Below is a small trained network, with its code and all its weights. Each question gives an input and a class and asks what happens when units are switched off, that is, made to give their printed mean instead of their output.

import numpy as np


def w(rows, s, z=0):
    codes = np.array(rows[::2]) - 128.0
    scale = np.full(codes.shape[1], s)
    scale[-1] = z or s
    return codes * scale


def f(y):
    return y / 2 * (1 + np.tanh(0.7978845608 * (y + 0.044715 * y**3)))


def log_softmax(a):
    a = a - a.max(-1, keepdims=True)
    return a - np.log(np.exp(a).sum(-1, keepdims=True))


def net(x, mask):
    res = np.array(x, float).reshape(1, 8) / 4 @ E
    y = f(res @ A[0][:, :-1].T + A[0][:, -1])
    res = res + np.where(mask, y, B[0][:, -1]) @ B[0][:, :-1]
    return log_softmax(res[-1] @ U[:, :-1].T + U[:, -1])


A, B = {}, {}
E = w([
[115,116,119,127,109,121],'x0',
[133,84,115,92,107,95],'x1',
[33,138,136,135,85,100],'x2',
[112,71,179,96,88,254],'x3',
[31,50,136,168,250,117],'x4',
[127,121,121,125,121,124],'x5',
[73,115,29,59,170,167],'x6',
[134,160,145,136,161,151],'x7',
],0.0065)
A[0] = w([
[109,147,73,73,182,159,118],'neuron 0',
[162,65,143,143,131,177,106],'neuron 1',
[184,100,255,206,113,79,87],'neuron 2',
[148,92,92,142,124,133,148],'neuron 3',
[125,109,158,98,114,200,63],'neuron 4',
[132,92,171,112,132,182,32],'neuron 5',
[133,61,121,133,107,144,203],'neuron 6',
[94,57,151,151,211,101,29],'neuron 7',
[50,128,149,142,100,140,123],'neuron 8',
[245,71,63,132,200,161,127],'neuron 9',
[94,145,75,194,105,74,155],'neuron 10',
[159,190,125,78,69,86,108],'neuron 11',
[111,49,148,153,199,87,4],'neuron 12',
[111,177,83,49,129,149,37],'neuron 13',
[155,161,90,145,174,61,15],'neuron 14',
[162,164,70,166,177,48,16],'neuron 15',
],0.0092,0.002)
B[0] = w([
[46,159,122,129,59,90,199],'neuron 0',
[149,97,160,101,129,123,165],'neuron 1',
[29,104,8,95,94,83,253],'neuron 2',
[97,151,134,121,134,135,139],'neuron 3',
[135,85,201,158,102,120,177],'neuron 4',
[115,64,155,145,132,152,159],'neuron 5',
[107,173,169,98,154,138,168],'neuron 6',
[186,212,94,176,80,190,225],'neuron 7',
[184,93,129,112,130,68,174],'neuron 8',
[124,136,102,153,186,17,226],'neuron 9',
[153,83,146,84,174,110,189],'neuron 10',
[212,124,129,169,154,201,215],'neuron 11',
[229,156,122,157,96,178,203],'neuron 12',
[70,117,80,210,101,141,167],'neuron 13',
[89,85,212,133,81,163,190],'neuron 14',
[84,59,228,94,99,221,220],'neuron 15',
],0.012,0.0047)
U = w([
[202,196,110,164,117,193,82],'0',
[86,74,254,118,174,143,55],'1',
[36,162,57,122,139,92,53],'2',
[110,177,122,67,155,142,253],'3',
[103,160,146,127,175,116,193],'4',
[137,124,146,167,188,50,150],'5',
],0.0075,0.0025)

Each question gives the input, the list of numbers given to net, and the class t.
The units are the neurons (one row each of A and B). Each row of codes is followed by its name. A weight is (code - 128) times the scale printed after its matrix; where a second scale follows, it is the last column's (A, B and U).
mask holds one flag per neuron, in row order. A switched-off neuron (its flag False) gives its mean, the last column of its row in B, instead of its output. The means were averaged over made-up inputs and are rounded, as every weight is.
A unit's drop is (log p(t) with every unit on - log p(t) with that unit switched off) / (log p(t) with every unit on - log p(t) with every unit switched off).
The circuit of an input: a set's keep is (log p(t) with only the set's units on - log p(t) with every unit switched off) / (log p(t) with every unit on - log p(t) with every unit switched off). Starting from the 12 units with the biggest drops (on a tie, the unit counted first), units are removed one at a time, each time the one whose removal leaves the highest keep (on an exact tie, the one counted first), for as long as the keep stays at least 0.8.
circuit, biggest first: the units of the circuit, biggest drop first
unit that matters most: the unit with the biggest drop
top k neurons: the k neurons with the biggest drops, biggest first
drop when u is switched off: that unit's drop, to one decimal
input [-2,-6,-3,1,2,5,5,3], class 2: circuit, biggest first	(neuron 0; neuron 11)
input [4,-3,3,7,-6,-7,3,-3], class 1: unit that matters most	neuron 4
input [7,-7,0,8,-5,3,0,-5], class 1: circuit, biggest first	(neuron 4; neuron 7)
input [-1,-5,-2,6,2,8,-8,0], class 2: top 2 neurons	(neuron 2; neuron 15)
input [-7,7,3,-7,-5,3,-2,6], class 1: circuit, biggest first	(neuron 15; neuron 14)
input [-5,4,0,-2,-2,7,8,6], class 2: circuit, biggest first	(neuron 0; neuron 13)
input [2,-2,-6,0,3,0,6,5], class 2: circuit, biggest first	(neuron 0; neuron 11)
input [2,-6,1,6,6,5,3,1], class 0: circuit, biggest first	(neuron 7; neuron 12)
input [-3,4,-8,-4,-6,-7,4,4], class 5: top 2 neurons	(neuron 9; neuron 7)
input [-6,7,5,-6,2,-2,4,-5], class 1: top 4 neurons	(neuron 15; neuron 2; neuron 14; neuron 10)
input [-7,7,4,-3,8,-8,6,-6], class 0: top 2 neurons	(neuron 7; neuron 12)
input [-6,-5,-6,-5,-5,2,7,4], class 2: circuit, biggest first	(neuron 0; neuron 13)
input [-7,4,-2,-8,5,1,-3,-3], class 1: top 2 neurons	(neuron 15; neuron 14)
input [0,-3,-3,7,-3,-5,7,3], class 1: circuit, biggest first	(neuron 4)
input [-5,-5,-3,4,-1,5,6,-3], class 2: top 2 neurons	(neuron 0; neuron 15)
input [5,-5,-4,-6,-3,6,-5,1], class 1: top 3 neurons	(neuron 15; neuron 14; neuron 7)
input [3,7,-2,-7,3,-5,-6,-5], class 1: top 3 neurons	(neuron 15; neuron 14; neuron 10)
input [-2,-1,-6,6,6,-4,-3,6], class 0: top 3 neurons	(neuron 7; neuron 12; neuron 15)
input [-8,-5,0,7,8,1,1,6], class 0: drop when neuron 12 is switched off	0.2
input [-3,-8,3,-4,8,5,4,1], class 0: drop when neuron 7 is switched off	0.5
input [-6,-6,-6,8,-2,1,4,-3], class 1: drop when neuron 7 is switched off	0.1
input [7,-8,-7,-7,2,-3,-6,4], class 1: drop when neuron 14 is switched off	0.6
input [7,-5,-8,8,-6,-4,2,-1], class 1: top neuron	(neuron 4)
